Below is a small trained network, with its code and all its weights. Each question gives an input and a class and asks what happens when units are switched off, that is, made to give their printed mean instead of their output.

import numpy as np


def w(rows, s, z=0):
    codes = np.array(rows[::2]) - 128.0
    scale = np.full(codes.shape[1], s)
    scale[-1] = z or s
    return codes * scale


def norm(h):
    return h / np.sqrt((h * h).mean(-1, keepdims=True) + 1e-5)


def f(y):
    return np.maximum(y, 0)


def log_softmax(a):
    a = a - a.max(-1, keepdims=True)
    return a - np.log(np.exp(a).sum(-1, keepdims=True))


def net(x, mask):
    res = np.array(x, float).reshape(1, 7) / 4 @ E
    u = 0
    for l in range(2):
        y = f(norm(res) @ A[l][:, :-1].T + A[l][:, -1])
        res = res + np.where(mask[u : u + 14], y, B[l][:, -1]) @ B[l][:, :-1]
        u += 14
    return log_softmax(norm(res)[-1] @ U[:, :-1].T + U[:, -1])


A, B = {}, {}
E = w([
[128,126,128,127,128],'x0',
[127,128,129,128,128],'x1',
[70,51,173,195,174],'x2',
[78,160,192,38,208],'x3',
[124,131,128,130,125],'x4',
[125,128,129,129,127],'x5',
[172,117,254,129,78],'x6',
],0.0031)
A[0] = w([
[74,131,162,68,109,46],'L0N1',
[86,97,161,24,142,69],'L0N2',
[157,176,102,111,71,55],'L0N3',
[84,165,154,176,87,24],'L0N4',
[112,110,56,137,157,130],'L0N5',
[103,131,82,148,206,41],'L0N6',
[111,121,54,178,98,177],'L0N7',
[105,106,25,127,163,147],'L0N8',
[117,136,211,80,112,8],'L0N9',
[191,85,147,169,50,142],'L0N10',
[87,45,160,205,188,171],'L0N11',
[98,171,88,87,254,124],'L0N12',
[142,87,84,161,77,153],'L0N13',
[122,62,210,185,104,43],'L0N14',
],0.0051,0.0018)
B[0] = w([
[147,150,109,150,164,162],'L0N1',
[144,170,110,183,169,193],'L0N2',
[139,127,204,121,83,184],'L0N3',
[178,104,115,106,121,136],'L0N4',
[127,165,174,134,163,200],'L0N5',
[117,124,198,127,86,176],'L0N6',
[158,152,164,97,194,233],'L0N7',
[157,160,175,163,186,232],'L0N8',
[172,139,78,196,192,176],'L0N9',
[88,92,133,83,55,239],'L0N10',
[60,31,136,174,113,255],'L0N11',
[83,84,99,56,1,237],'L0N12',
[157,149,155,110,204,219],'L0N13',
[180,112,5,143,124,211],'L0N14',
],0.0046,0.0033)
A[1] = w([
[120,144,130,139,124,62],'L1N1',
[172,136,189,86,86,169],'L1N2',
[100,164,107,92,3,147],'L1N3',
[142,113,244,100,190,140],'L1N4',
[39,128,119,98,83,92],'L1N5',
[129,89,219,251,188,128],'L1N6',
[190,194,133,109,117,185],'L1N7',
[32,61,103,186,212,159],'L1N8',
[215,230,146,140,184,4],'L1N9',
[124,205,81,69,56,14],'L1N10',
[230,190,92,109,116,219],'L1N11',
[183,184,122,67,163,89],'L1N12',
[160,239,142,73,132,151],'L1N13',
[80,129,130,165,250,197],'L1N14',
],0.0052,0.0024)
B[1] = w([
[134,138,119,136,123,128],'L1N1',
[82,148,99,112,150,199],'L1N2',
[134,117,171,69,208,208],'L1N3',
[153,121,80,192,132,186],'L1N4',
[116,60,86,120,62,165],'L1N5',
[176,183,59,85,185,239],'L1N6',
[69,121,169,131,82,218],'L1N7',
[148,212,189,98,98,253],'L1N8',
[73,160,95,237,40,190],'L1N9',
[254,72,84,107,231,183],'L1N10',
[39,157,199,134,103,244],'L1N11',
[112,112,91,182,90,192],'L1N12',
[128,101,50,211,129,231],'L1N13',
[182,144,166,90,122,231],'L1N14',
],0.0056,0.0043)
U = w([
[48,187,102,242,74,170],'0',
[58,101,220,49,71,185],'1',
[217,179,167,135,239,182],'2',
[181,4,100,187,89,2],'3',
[97,78,20,60,204,43],'4',
],0.018,0.0027)

Each question gives the input, the list of numbers given to net, and the class t.
The units are the neurons (one row each of A and B). Each row of codes is followed by its name. A weight is (code - 128) times the scale printed after its matrix; where a second scale follows, it is the last column's (A, B and U).
mask holds one flag per neuron, layer by layer. A switched-off neuron (its flag False) gives its mean, the last column of its row in B, instead of its output. The means were averaged over made-up inputs and are rounded, as every weight is.
A unit's drop is (log p(t) with every unit on - log p(t) with that unit switched off) / (log p(t) with every unit on - log p(t) with every unit switched off).
The circuit of an input: a set's keep is (log p(t) with only the set's units on - log p(t) with every unit switched off) / (log p(t) with every unit on - log p(t) with every unit switched off). Starting from the 12 units with the biggest drops (on a tie, the unit counted first), units are removed one at a time, each time the one whose removal leaves the highest keep (on an exact tie, the one counted first), for as long as the keep stays at least 0.8.
circuit, biggest first: the units of the circuit, biggest drop first
top k neurons: the k neurons with the biggest drops, biggest first
k most important neurons of layer l: the k neurons of layer l with the biggest drops, biggest first
drop when u is switched off: that unit's drop, to one decimal
input [-7,8,-5,-5,-8,-4,3], class 1: top neuron	(L0N10)
input [8,-3,-6,-6,-5,1,1], class 1: circuit, biggest first	(L0N10, L1N3, L1N11)
input [2,8,-7,-1,-4,-8,2], class 1: circuit, biggest first	(L1N11, L1N3)
input [5,6,3,1,-8,5,6], class 2: top 2 neurons	(L0N12, L1N6)
input [-5,3,3,0,2,3,-3], class 2: 2 most important neurons of layer 0	(L0N8, L0N10)
input [-1,6,-5,1,-4,-2,0], class 4: top 2 neurons	(L0N8, L1N10)
input [-4,1,-8,1,3,-8,2], class 0: 2 most important neurons of layer 0	(L0N12, L0N11)
input [5,-4,2,-4,-4,7,1], class 3: 3 most important neurons of layer 0	(L0N10, L0N8, L0N14)
input [-6,-3,2,-3,1,-8,1], class 3: top 4 neurons	(L0N10, L1N11, L0N8, L0N14)
input [4,0,-1,6,-7,1,0], class 4: top 3 neurons	(L0N12, L0N8, L0N7)
input [3,0,1,7,0,8,1], class 2: 2 most important neurons of layer 0	(L0N2, L0N9)
input [-7,1,3,0,6,3,7], class 3: 3 most important neurons of layer 0	(L0N14, L0N8, L0N10)
input [3,2,-1,8,1,-1,0], class 4: top 4 neurons	(L0N12, L0N8, L0N7, L0N13)
input [-2,4,-1,0,-8,2,-7], class 0: 4 most important neurons of layer 0	(L0N8, L0N10, L0N5, L0N7)
input [5,0,1,-1,7,-6,8], class 3: 2 most important neurons of layer 0	(L0N9, L0N12)
input [-4,-8,6,-3,2,-7,0], class 2: circuit, biggest first	(L1N6)
input [0,-2,-8,1,-3,-5,4], class 0: top 3 neurons	(L0N12, L0N11, L1N13)
input [-1,8,5,4,2,-2,1], class 2: 2 most important neurons of layer 1	(L1N6, L1N8)
input [2,1,-1,-1,-5,8,2], class 1: 2 most important neurons of layer 1	(L1N6, L1N13)
input [7,8,2,2,-8,-3,-6], class 1: top neuron	(L0N12)
input [2,-5,2,4,5,2,-5], class 1: drop when L0N12 is switched off	1.3
input [-1,8,-4,3,8,-4,-1], class 4: drop when L1N10 is switched off	0.4
